Here is a tiny trained network, its code and every weight. The questions are about switching its units off for an input and a target symbol, where a switched-off unit gives its printed mean instead of its output.

import numpy as np


def w(rows, s, z=0):
    codes = np.array(rows[::2]) - 128.0
    scale = np.full(codes.shape[1], s)
    scale[-1] = z or s
    return codes * scale


def norm(h):
    return h / np.sqrt((h * h).mean(-1, keepdims=True) + 1e-5)


def f(y):
    return y / 2 * (1 + np.tanh(0.7978845608 * (y + 0.044715 * y**3)))


def softmax(a):
    e = np.exp(a - a.max(-1, keepdims=True))
    return e / e.sum(-1, keepdims=True)


def log_softmax(a):
    a = a - a.max(-1, keepdims=True)
    return a - np.log(np.exp(a).sum(-1, keepdims=True))


def net(x, mask):
    ids = ['ΓΔΞβεηθλμπσφ'.index(c) for c in x.split()]
    T = len(ids)
    res = E[ids] + P[:T]
    u = 0
    for l in range(2):
        q, k, v = (norm(res) @ M[l].T for M in (Q, K, V))
        z = softmax(np.where(np.tri(T) > 0, q @ k.T / 3**0.5, -1e9)) @ v
        res = res + np.where(mask[u], z, O[l][:, -1]) @ O[l][:, :-1]
        u += 1
        y = f(norm(res) @ A[l][:, :-1].T + A[l][:, -1])
        res = res + np.where(mask[u : u + 4], y, B[l][:, -1]) @ B[l][:, :-1]
        u += 4
    return log_softmax(norm(res)[-1] @ U[:, :-1].T + U[:, -1])


Q, K, V, O, A, B = {}, {}, {}, {}, {}, {}
E = w([
[95,113,108],'Γ',
[115,117,119],'Δ',
[163,132,131],'Ξ',
[125,146,107],'β',
[145,119,86],'ε',
[150,94,78],'η',
[135,172,128],'θ',
[133,162,98],'λ',
[117,123,90],'μ',
[122,112,123],'π',
[118,124,134],'σ',
[188,82,251],'φ',
],0.017)
P = w([
[204,253,250],'0',
[149,102,170],'1',
[135,108,151],'2',
[125,109,139],'3',
[121,116,126],'4',
[113,120,117],'5',
[113,125,111],'6',
[107,135,104],'7',
[105,144,99],'8',
[107,145,94],'9',
[106,153,90],'10',
[110,156,86],'11',
[110,155,84],'12',
[114,164,81],'13',
],0.0029)
Q[0] = w([
[15,67,45],'0.h0',
[43,151,158],'0.h0',
[3,52,216],'0.h0',
],0.0048)
K[0] = w([
[88,97,104],'0.h0',
[95,90,141],'0.h0',
[2,119,181],'0.h0',
],0.0053)
V[0] = w([
[134,119,255],'0.h0',
[58,127,194],'0.h0',
[219,113,132],'0.h0',
],0.0028)
O[0] = w([
[117,93,52,69],'0.h0',
[162,253,88,1],'0.h0',
[27,185,133,246],'0.h0',
],0.0033,0.00044)
A[0] = w([
[149,143,74,11],'0.n0',
[209,71,165,49],'0.n1',
[28,113,54,213],'0.n2',
[69,1,123,212],'0.n3',
],0.0057,0.0011)
B[0] = w([
[108,43,191,135],'0.n0',
[128,202,157,154],'0.n1',
[220,255,139,253],'0.n2',
[88,192,115,211],'0.n3',
],0.0049,0.0032)
Q[1] = w([
[73,2,116],'1.h0',
[223,177,107],'1.h0',
[129,220,76],'1.h0',
],0.0065)
K[1] = w([
[33,92,69],'1.h0',
[186,162,225],'1.h0',
[253,158,63],'1.h0',
],0.0062)
V[1] = w([
[200,53,23],'1.h0',
[80,172,114],'1.h0',
[253,181,126],'1.h0',
],0.0038)
O[1] = w([
[192,109,75,116],'1.h0',
[164,152,158,119],'1.h0',
[63,4,90,253],'1.h0',
],0.0042,0.0048)
A[1] = w([
[173,138,227,202],'1.n0',
[179,80,174,11],'1.n1',
[96,85,162,6],'1.n2',
[2,138,95,98],'1.n3',
],0.0092,0.0021)
B[1] = w([
[49,60,71,170],'1.n0',
[105,253,154,180],'1.n1',
[208,217,73,95],'1.n2',
[44,117,115,251],'1.n3',
],0.0056,0.0027)
U = w([
[24,95,117,218],'Γ',
[140,79,108,79],'Δ',
[79,197,127,187],'Ξ',
[166,61,77,124],'β',
[250,155,116,223],'ε',
[137,110,125,32],'η',
[133,76,193,222],'θ',
[144,96,129,60],'λ',
[162,231,128,119],'μ',
[137,112,129,26],'π',
[140,113,118,3],'σ',
[165,64,85,67],'φ',
],0.015,0.0041)

Each question gives the input, a string of symbols that net reads in full, and the target symbol t.
The units are the heads (3 rows each of Q, K, V and O) and the neurons (one row each of A and B). Each row of codes is followed by its name. A weight is (code - 128) times the scale printed after its matrix; where a second scale follows, it is the last column's (O, A, B and U).
mask holds one flag per unit, layer by layer, with each layer's heads first. A switched-off unit (its flag False) gives its mean, the last column of its rows in O or B, instead of its output. The means were averaged over made-up inputs and are rounded, as every weight is.
A unit's drop is (log p(t) with every unit on - log p(t) with that unit switched off) / (log p(t) with every unit on - log p(t) with every unit switched off).
The circuit of an input: a set's keep is (log p(t) with only the set's units on - log p(t) with every unit switched off) / (log p(t) with every unit on - log p(t) with every unit switched off). Starting from all 10 units, units are removed one at a time, each time the one whose removal leaves the highest keep (on an exact tie, the one counted first), for as long as the keep stays at least 0.8.
circuit, biggest first: the units of the circuit, biggest drop first
most important unit: the unit with the biggest drop
top k neurons: the k neurons with the biggest drops, biggest first
k most important neurons of layer l: the k neurons of layer l with the biggest drops, biggest first
drop when u is switched off: that unit's drop, to one decimal
input π μ Ξ Ξ Ξ σ σ, target Ξ: top 2 neurons => [0.n2 0.n3]
input η Γ Γ, target Ξ: top 4 neurons => [0.n2 0.n3 1.n0 0.n0]
input Ξ Ξ Ξ Δ Δ ε σ Δ Ξ σ π Ξ ε σ, target μ: circuit, biggest first => [0.n2]
input Δ β μ λ Γ Δ Ξ, target Γ: top 3 neurons => [1.n0 0.n2 1.n1]
input η Δ Γ Ξ σ σ π Δ μ Δ λ β θ Ξ, target Ξ: 2 most important neurons of layer 0 => [0.n2 0.n1]
input φ η σ Δ Ξ θ, target Γ: top 4 neurons => [0.n2 0.n1 1.n3 1.n1]
input Ξ σ Ξ Ξ Δ λ, target Γ: top 3 neurons => [0.n1 0.n0 1.n3]
input σ Δ σ Δ π σ Δ, target μ: 2 most important neurons of layer 0 => [0.n2 0.n3]
input λ σ σ Ξ Ξ Ξ Δ φ μ σ Δ, target Ξ: top 2 neurons => [0.n2 1.n0]
input σ Ξ Ξ σ Ξ, target μ: 2 most important neurons of layer 1 => [1.n1 1.n3]
input σ μ σ λ σ σ Δ Ξ φ σ, target ε: circuit, biggest first => [0.n2 0.h0 1.n3]
input Ξ Ξ Γ λ Γ φ λ Γ Δ σ σ Δ Δ, target μ: top 2 neurons => [0.n2 1.n0]
input Ξ Δ Γ σ σ Δ μ μ Ξ ε σ, target μ: circuit, biggest first => [0.n2 0.h0]
input Ξ Ξ λ Ξ Ξ μ λ, target Γ: most important unit => 0.n1
input σ μ Ξ, target Γ: top 2 neurons => [1.n0 1.n1]
input σ Ξ σ π η σ Ξ Ξ β Ξ Γ Ξ σ, target ε: circuit, biggest first => [0.n2 0.h0 1.n3 1.n1]
input θ Ξ σ μ λ β σ, target Ξ: top 3 neurons => [0.n2 1.n0 0.n0]
input β Ξ μ Δ Γ Ξ Ξ, target μ: circuit, biggest first => [1.n1 0.n2 0.n1 1.n3]
input ε μ θ β μ λ Δ Ξ β Ξ μ Ξ λ Δ, target Ξ: 3 most important neurons of layer 0 => [0.n2 0.n3 0.n1]
input μ Ξ θ σ Ξ, target Ξ: 2 most important neurons of layer 0 => [0.n1 0.n2]
input Ξ λ ε θ π Ξ σ μ μ σ π, target Ξ: drop when 1.n3 is switched off => -0.2
